[  7.1 -27.0  47.8 -26.9 -64.0] : D
[ 17.8 -26.9   4.3   2.9   4.6] : L
[-11.8 -12.6   2.9 -11.8  18.3] : W
[-42.4 -12.6   2.9 -11.8 -42.5] : F
[-26.8  -5.1 -24.6 -42.5 -39.3] : H
[  3.0 -12.6   2.9 -11.8 -71.8] : A
which: [-26.8  -5.1 -24.6 -42.5 -39.3] : H
common F H:  : [-42.5]
common A L:  : [2.9]
common L D:  : [-26.9]
which: [ 17.8 -26.9   4.3   2.9   4.6] : L

[-24.2  30.9  -4.4 -30.6  24.3 -30.7  81.7  31.2] -> Z
[ 81.7 -18.2 -24.2 -30.7  -4.4  16.1  81.6 -26.6] -> U
[ 30.9  30.9  -4.4  50.5 -11.0 -30.7  81.7  31.2] -> X
which: [ 30.9  30.9  -4.4  50.5 -11.0 -30.7  81.7  31.2] : X
which: [-24.2  30.9  -4.4 -30.6  24.3 -30.7  81.7  31.2] : Z
which: [ 81.7 -18.2 -24.2 -30.7  -4.4  16.1  81.6 -26.6] : U

[-67.7  -9.5   3.0  72.6  -0.2  58.3   2.9 -24.1]  J
[  0.0  13.2  -0.2 -10.4   3.0 -21.3  -0.4 -14.0]  B
[  0.0  13.2  -0.2 -10.4   0.1 -21.3  -0.4  -0.3]  Y
[ -0.4  13.2  -0.2 -10.4  13.2 -21.3  -0.4 -14.0]  R
common J R:  : [-0.2]
common Y J:  : [-0.2]
common J Y:  : [-0.2]
which: [  0.0  13.2  -0.2 -10.4   3.0 -21.3  -0.4 -14.0] : B
which: [ -0.4  13.2  -0.2 -10.4  13.2 -21.3  -0.4 -14.0] : R

[  7.5   4.6  34.4  28.7   5.5  -0.6  18.0 -13.9  19.2   6.0  -4.2   2.1
  21.3  -0.1 -15.6  21.9 -11.0 -10.2 -27.1  -1.2  30.7  19.0   3.9   9.5
  -6.1  -7.4  16.5 -35.3  15.4  -8.9  23.9 -24.6 -31.7  23.0   8.4  16.6
  18.0  43.5  28.7  31.8  -8.4  22.9   6.4   3.8  28.0 -22.6  -4.2  31.8
 -15.4   1.0  -8.6  10.0  -1.9 -21.5   9.0] : P
[ 21.7   9.5  57.0  12.0  11.2 -21.3 -24.0 -34.7  19.0   9.4  -4.4   9.6
  24.8   1.9  -9.1  31.7  30.7 -30.0 -40.6 -15.5  12.7  15.5  -2.9  21.5
 -10.1  -6.8  35.9  -1.1  20.8 -10.3  33.9 -27.1 -43.1  25.9  -0.3  29.3
  21.2  70.6  39.1  55.5  -4.7  29.4  -7.3  -2.2  29.0  -8.8  -3.5  34.8
 -24.1  -4.1 -16.3  38.1  -3.7  -1.9  11.8] : T
[ 16.4  37.3   5.7   7.5  -2.2 -11.5  20.2  -1.2  30.6  44.3 -32.1  -6.6
 -33.5  -4.8 -59.2  24.2 -18.0  16.9  -1.7  51.9  14.0 -25.9 -15.5  26.8
  -8.3  -3.5  32.7  22.6 -41.7 -22.3 -15.2 -40.2  14.9  17.0 -20.4  14.2
  14.0 -14.2 -14.6  -4.8 -11.8 -51.0 -42.4  18.1  -3.5 -21.1  19.6   1.4
  -1.7  18.8  32.3  24.7  24.3   4.1 -26.6] : S
[-24.6 -18.9  -2.4  26.9  11.1  23.5   8.2 -36.4  74.5 -38.6 -20.1  19.8
  -8.2 -13.4  38.0   3.7 -24.0 -25.6 -23.1  16.0  56.6  42.4  -0.8  -7.1
  11.6 -12.2  23.4  -9.6  47.4 -67.3  37.3  -3.5  12.8 -18.0   2.1  14.9
   0.3   4.3  21.8  43.5  26.8 -14.0  32.4   0.2  15.5 -38.5  32.8  64.0
   2.5 -16.9  -0.1 -49.1   5.1 -37.8  -7.8] : K
[ -3.6  20.5  34.5  12.9  46.2 -39.2  38.1 -19.2  43.3 -10.4  -2.9  23.5
   3.3 -45.9  21.8  69.0  18.1 -29.8 -39.7  -9.2  36.0   1.3 -21.1  28.5
  27.5 -18.0  13.3 -34.3  21.4  -6.9  68.9 -14.6 -18.4  34.1 -24.5  -3.7
  20.4  77.2  44.8  79.7  29.9  -0.4 -26.0  27.7  22.4  -4.4  21.7  58.4
  11.7 -38.0  15.9  48.7  -9.3 -21.3  15.3] : C
which: [ 21.7   9.5  57.0  12.0  11.2 -21.3 -24.0 -34.7  19.0   9.4  -4.4   9.6
  24.8   1.9  -9.1  31.7  30.7 -30.0 -40.6 -15.5  12.7  15.5  -2.9  21.5
 -10.1  -6.8  35.9  -1.1  20.8 -10.3  33.9 -27.1 -43.1  25.9  -0.3  29.3
  21.2  70.6  39.1  55.5  -4.7  29.4  -7.3  -2.2  29.0  -8.8  -3.5  34.8
 -24.1  -4.1 -16.3  38.1  -3.7  -1.9  11.8] : T
which: [ -3.6  20.5  34.5  12.9  46.2 -39.2  38.1 -19.2  43.3 -10.4  -2.9  23.5
   3.3 -45.9  21.8  69.0  18.1 -29.8 -39.7  -9.2  36.0   1.3 -21.1  28.5
  27.5 -18.0  13.3 -34.3  21.4  -6.9  68.9 -14.6 -18.4  34.1 -24.5  -3.7
  20.4  77.2  44.8  79.7  29.9  -0.4 -26.0  27.7  22.4  -4.4  21.7  58.4
  11.7 -38.0  15.9  48.7  -9.3 -21.3  15.3] : C
which: [ 16.4  37.3   5.7   7.5  -2.2 -11.5  20.2  -1.2  30.6  44.3 -32.1  -6.6
 -33.5  -4.8 -59.2  24.2 -18.0  16.9  -1.7  51.9  14.0 -25.9 -15.5  26.8
  -8.3  -3.5  32.7  22.6 -41.7 -22.3 -15.2 -40.2  14.9  17.0 -20.4  14.2
  14.0 -14.2 -14.6  -4.8 -11.8 -51.0 -42.4  18.1  -3.5 -21.1  19.6   1.4
  -1.7  18.8  32.3  24.7  24.3   4.1 -26.6] : S
which: [  7.5   4.6  34.4  28.7   5.5  -0.6  18.0 -13.9  19.2   6.0  -4.2   2.1
  21.3  -0.1 -15.6  21.9 -11.0 -10.2 -27.1  -1.2  30.7  19.0   3.9   9.5
  -6.1  -7.4  16.5 -35.3  15.4  -8.9  23.9 -24.6 -31.7  23.0   8.4  16.6
  18.0  43.5  28.7  31.8  -8.4  22.9   6.4   3.8  28.0 -22.6  -4.2  31.8
 -15.4   1.0  -8.6  10.0  -1.9 -21.5   9.0] : P

[ -1.5   0.2  -5.5  -7.5 -11.1 -68.0  -5.1   1.6] = pidok
[-11.0  -0.1   2.4  -5.7 -11.9  38.6  13.5  -1.5] = Zusa
[  6.2  -0.2  -4.0 -10.5  45.4 -14.0 -10.9 -29.5] = laso
[-10.5   0.3  -3.8   2.8 -30.1 -12.0  -2.4  25.6] = Rik
[ -4.4  -0.4  -0.4  -9.3 -10.0  50.5 -49.9  -8.9] = Mozer
[-13.0  -1.0   2.4  -0.6 -49.9  13.5   0.8  10.1] = radak
[-13.4  -0.8   2.2  -1.4 -45.1  10.4 -11.9   2.2] = led
common laso Rik:  : [-10.5]
which: [-13.0  -1.0   2.4  -0.6 -49.9  13.5   0.8  10.1] : radak
which: [-11.0  -0.1   2.4  -5.7 -11.9  38.6  13.5  -1.5] : Zusa
common led Zusa:  : [-11.9]
common radak Mozer:  : [-49.9]

[27.8 27.7 35.6 44.3] : Q
[27.8  5.1 46.2 62.3] : V
[-51.3 -35.2  35.6  33.6] : E
[-35.2   9.7  24.2  29.7] : N
[62.3  9.7 27.7 66.1] : G
[-66.9  27.7   9.6  62.3] : M
common E Q:  : [35.6]
common G N:  : [9.7]
common N E:  : [-35.2]
common V M:  : [62.3]
common V G:  : [62.3]
common G Q:  : [27.7]
common V Q:  : [27.8]

[ -1.4   1.0   0.3  -1.1  14.8   2.8   8.5  -4.0  -1.7  -0.1   6.3 -27.5
  -0.1  -2.3 -23.9  -4.1]  fek
[ -1.4   0.3   0.3  -1.1  14.8   2.8   8.5  -4.0   8.3 -25.4   6.3  12.4
  -0.1  -2.3   3.0   5.6]  nusob
[ -1.4   1.0   0.3  -1.1  14.8   2.8   0.4  -4.0   8.3 -25.4   6.3  12.4
  -0.1  -2.3 -23.9  -4.1]  Nog
which: [ -1.4   1.0   0.3  -1.1  14.8   2.8   8.5  -4.0  -1.7  -0.1   6.3 -27.5
  -0.1  -2.3 -23.9  -4.1] : fek
which: [ -1.4   1.0   0.3  -1.1  14.8   2.8   0.4  -4.0   8.3 -25.4   6.3  12.4
  -0.1  -2.3 -23.9  -4.1] : Nog
which: [ -1.4   0.3   0.3  -1.1  14.8   2.8   8.5  -4.0   8.3 -25.4   6.3  12.4
  -0.1  -2.3   3.0   5.6] : nusob

